Below is a small trained network, with its code and all its weights. Each question gives an input and a target symbol and asks what happens when units are switched off, that is, made to give their printed mean instead of their output.

import numpy as np


def w(rows, s, z=0):
    codes = np.array(rows[::2]) - 128.0
    scale = np.full(codes.shape[1], s)
    scale[-1] = z or s
    return codes * scale


def f(y):
    return np.maximum(y, 0)


def softmax(a):
    e = np.exp(a - a.max(-1, keepdims=True))
    return e / e.sum(-1, keepdims=True)


def log_softmax(a):
    a = a - a.max(-1, keepdims=True)
    return a - np.log(np.exp(a).sum(-1, keepdims=True))


def net(x, mask):
    ids = ['βγδθλμξπσφψω'.index(c) for c in x.split()]
    T = len(ids)
    res = E[ids] + P[:T]
    r = res
    for j in range(3):
        rows = slice(2 * j, 2 * j + 2)
        q, k, v = (r @ M[0][rows].T for M in (Q, K, V))
        z = softmax(np.where(np.tri(T) > 0, q @ k.T / 2**0.5, -1e9)) @ v
        o = O[0][rows]
        res = res + np.where(mask[j], z, o[:, -1]) @ o[:, :-1]
    y = f(res @ A[0][:, :-1].T + A[0][:, -1])
    res = res + np.where(mask[3:15], y, B[0][:, -1]) @ B[0][:, :-1]
    return log_softmax(res[-1] @ U[:, :-1].T + U[:, -1])


Q, K, V, O, A, B = {}, {}, {}, {}, {}, {}
E = w([
[148,100,202,50,105,148,119,187,175,116,157],'β',
[143,144,153,84,136,165,58,126,109,69,87],'γ',
[68,169,125,93,108,171,118,54,176,86,70],'δ',
[120,50,136,92,89,151,199,37,154,97,112],'θ',
[119,82,94,165,172,112,140,206,189,179,65],'λ',
[151,142,68,121,162,76,47,140,251,212,101],'μ',
[200,73,115,72,130,173,138,126,100,84,119],'ξ',
[68,155,108,80,129,148,158,97,99,79,119],'π',
[182,124,106,75,131,185,150,101,123,121,123],'σ',
[104,6,125,114,187,46,75,146,173,138,121],'φ',
[97,191,180,81,88,196,194,143,253,179,138],'ψ',
[141,153,198,66,121,165,145,223,142,113,172],'ω',
],0.012)
P = w([
[117,134,89,72,127,94,180,146,143,54,144],'0',
[180,150,122,169,57,110,137,108,86,111,93],'1',
[125,103,67,147,131,203,77,84,179,102,225],'2',
[124,132,109,74,179,86,179,126,155,63,130],'3',
[143,143,121,160,71,118,109,114,92,141,82],'4',
[127,100,78,131,155,193,70,90,189,128,204],'5',
[129,137,143,95,225,74,179,107,169,83,116],'6',
[117,133,124,149,85,126,88,117,96,170,72],'7',
[116,88,79,128,171,179,69,89,180,163,201],'8',
[128,131,162,85,252,81,168,101,174,115,88],'9',
[100,123,123,143,92,135,76,126,100,196,60],'10',
],0.013)
Q[0] = w([
[110,92,65,92,189,130,95,137,209,94,187],'h0',
[144,146,149,92,185,137,197,143,141,100,37],'h0',
[137,121,33,192,28,222,74,126,124,140,176],'h1',
[139,158,166,88,87,89,130,187,54,155,191],'h1',
[132,70,143,75,113,144,127,164,121,122,66],'h2',
[112,132,175,189,100,82,145,157,64,200,2],'h2',
],0.044)
K[0] = w([
[162,146,152,165,230,83,157,110,164,102,128],'h0',
[84,87,118,161,163,104,93,142,119,226,101],'h0',
[131,175,131,92,48,174,185,60,103,45,164],'h1',
[153,185,157,125,119,114,87,239,113,114,192],'h1',
[114,93,168,70,149,135,135,117,78,183,90],'h2',
[68,89,103,143,3,167,68,160,77,195,129],'h2',
],0.048)
V[0] = w([
[70,186,193,85,153,167,122,133,82,125,158],'h0',
[189,252,59,115,169,144,149,143,109,198,149],'h0',
[97,103,211,98,151,219,148,126,81,127,94],'h1',
[165,169,190,51,104,55,70,67,130,140,196],'h1',
[73,222,105,117,75,143,107,65,235,138,92],'h2',
[83,126,120,115,118,77,241,163,96,191,134],'h2',
],0.02)
O[0] = w([
[130,143,30,143,74,57,146,78,189,60,127,15],'h0',
[40,51,98,195,108,201,126,158,140,47,60,96],'h0',
[132,145,112,105,96,144,173,162,54,95,191,80],'h1',
[84,145,150,16,43,163,69,144,143,132,141,81],'h1',
[197,120,255,107,151,155,140,148,190,82,72,255],'h2',
[49,110,33,78,133,112,160,122,116,184,73,153],'h2',
],0.008,0.0075)
A[0] = w([
[86,162,152,103,125,70,177,191,152,101,80,29],'n0',
[158,125,133,122,65,98,148,118,5,136,73,126],'n1',
[105,95,76,178,130,187,110,141,189,77,199,2],'n2',
[133,161,109,144,86,108,118,133,143,88,229,86],'n3',
[150,149,166,140,94,145,135,57,37,107,88,56],'n4',
[108,101,65,197,90,203,120,127,113,166,216,137],'n5',
[152,195,123,200,69,75,88,191,21,110,37,109],'n6',
[96,122,127,208,69,139,84,97,74,212,170,60],'n7',
[59,104,164,103,126,56,217,179,140,125,155,33],'n8',
[107,98,67,173,121,172,122,137,153,85,231,171],'n9',
[142,122,185,169,91,166,125,126,126,177,109,117],'n10',
[125,89,162,147,84,33,58,168,15,72,137,104],'n11',
],0.015,0.013)
B[0] = w([
[113,166,107,147,178,104,87,128,89,135,131,170],'n0',
[151,103,121,187,167,116,87,150,146,73,128,170],'n1',
[211,169,130,89,175,169,119,118,2,79,86,162],'n2',
[116,61,159,136,151,85,148,137,73,132,115,163],'n3',
[57,159,145,114,153,146,160,127,134,186,76,169],'n4',
[120,91,139,137,105,86,44,84,110,87,119,193],'n5',
[163,140,149,69,153,60,78,135,141,175,119,160],'n6',
[148,181,120,112,108,170,199,189,136,156,81,150],'n7',
[179,146,150,146,40,171,114,89,122,134,125,148],'n8',
[97,189,117,158,112,140,173,169,224,189,165,200],'n9',
[113,112,86,129,76,120,139,99,102,128,161,253],'n10',
[120,143,86,133,117,196,143,123,128,101,184,148],'n11',
],0.021,0.014)
U = w([
[119,129,41,102,156,140,202,150,203,87,104,243],'β',
[135,122,116,62,214,140,107,88,139,167,187,32],'γ',
[156,91,110,100,113,63,145,169,83,109,54,130],'δ',
[118,143,5,121,147,38,169,65,84,57,103,50],'θ',
[115,81,133,124,146,150,152,165,88,48,143,215],'λ',
[102,157,187,187,81,111,155,148,136,139,90,33],'μ',
[152,95,174,253,207,138,160,123,115,144,105,194],'ξ',
[78,60,139,136,146,153,35,102,165,141,84,171],'π',
[122,115,139,74,196,77,139,159,154,37,42,208],'σ',
[117,97,108,169,156,66,115,109,189,104,167,80],'φ',
[158,157,152,189,165,199,54,146,141,121,127,4],'ψ',
[220,92,151,153,87,95,134,93,205,79,85,173],'ω',
],0.0044,0.003)

Each question gives the input, a string of symbols that net reads in full, and the target symbol t.
The units are the heads (2 rows each of Q, K, V and O) and the neurons (one row each of A and B). Each row of codes is followed by its name. A weight is (code - 128) times the scale printed after its matrix; where a second scale follows, it is the last column's (O, A, B and U).
mask holds one flag per unit, heads first, then neurons. A switched-off unit (its flag False) gives its mean, the last column of its rows in O or B, instead of its output. The means were averaged over made-up inputs and are rounded, as every weight is.
A unit's drop is (log p(t) with every unit on - log p(t) with that unit switched off) / (log p(t) with every unit on - log p(t) with every unit switched off).
The circuit of an input: a set's keep is (log p(t) with only the set's units on - log p(t) with every unit switched off) / (log p(t) with every unit on - log p(t) with every unit switched off). Starting from the 12 units with the biggest drops (on a tie, the unit counted first), units are removed one at a time, each time the one whose removal leaves the highest keep (on an exact tie, the one counted first), for as long as the keep stays at least 0.8.
circuit, biggest first: the units of the circuit, biggest drop first
unit that matters most: the unit with the biggest drop
k most important neurons: the k neurons with the biggest drops, biggest first
which heads matter: for each layer, one digit per head in row order, 1 if its drop is at least 0.15 and else 0, layers parted by /
input μ φ β δ μ σ, target ω: unit that matters most => h2
input ψ ψ σ ψ λ π σ, target ξ: which heads matter => 010
input λ λ λ π σ σ, target β: which heads matter => 101
input δ λ δ δ λ θ ω ψ, target θ: which heads matter => 001
input θ π θ σ β γ π σ β β, target δ: circuit, biggest first => h0, h1, n3, h2
input σ μ δ, target ψ: 4 most important neurons => n2, n9, n10, n5
input σ π λ π δ μ σ δ π ψ, target π: circuit, biggest first => h1, h0
input θ λ λ ω, target ξ: which heads matter => 110
input ψ σ θ σ ξ, target ψ: 3 most important neurons => n11, n1, n7
input δ λ γ φ π λ, target δ: 2 most important neurons => n7, n5
input β φ ξ ξ ξ π σ δ σ λ λ, target δ: which heads matter => 100
input λ σ γ, target π: which heads matter => 001
input δ λ λ, target ω: circuit, biggest first => h2, h0
input λ σ σ λ π θ, target π: unit that matters most => n5
input σ ω ψ σ, target β: circuit, biggest first => h0, h2, n9, n5
input σ μ λ λ θ δ σ σ γ, target ψ: 4 most important neurons => n2, n9, n5, n10
input σ θ θ λ φ μ σ ω θ φ γ, target γ: which heads matter => 001
input θ π φ σ σ σ δ, target γ: which heads matter => 100
input σ μ β θ, target π: which heads matter => 110
input λ δ δ, target π: which heads matter => 101
input θ β δ γ, target λ: which heads matter => 011
input μ μ ω ω π δ λ θ, target ξ: which heads matter => 110
input λ δ π, target π: unit that matters most => n5
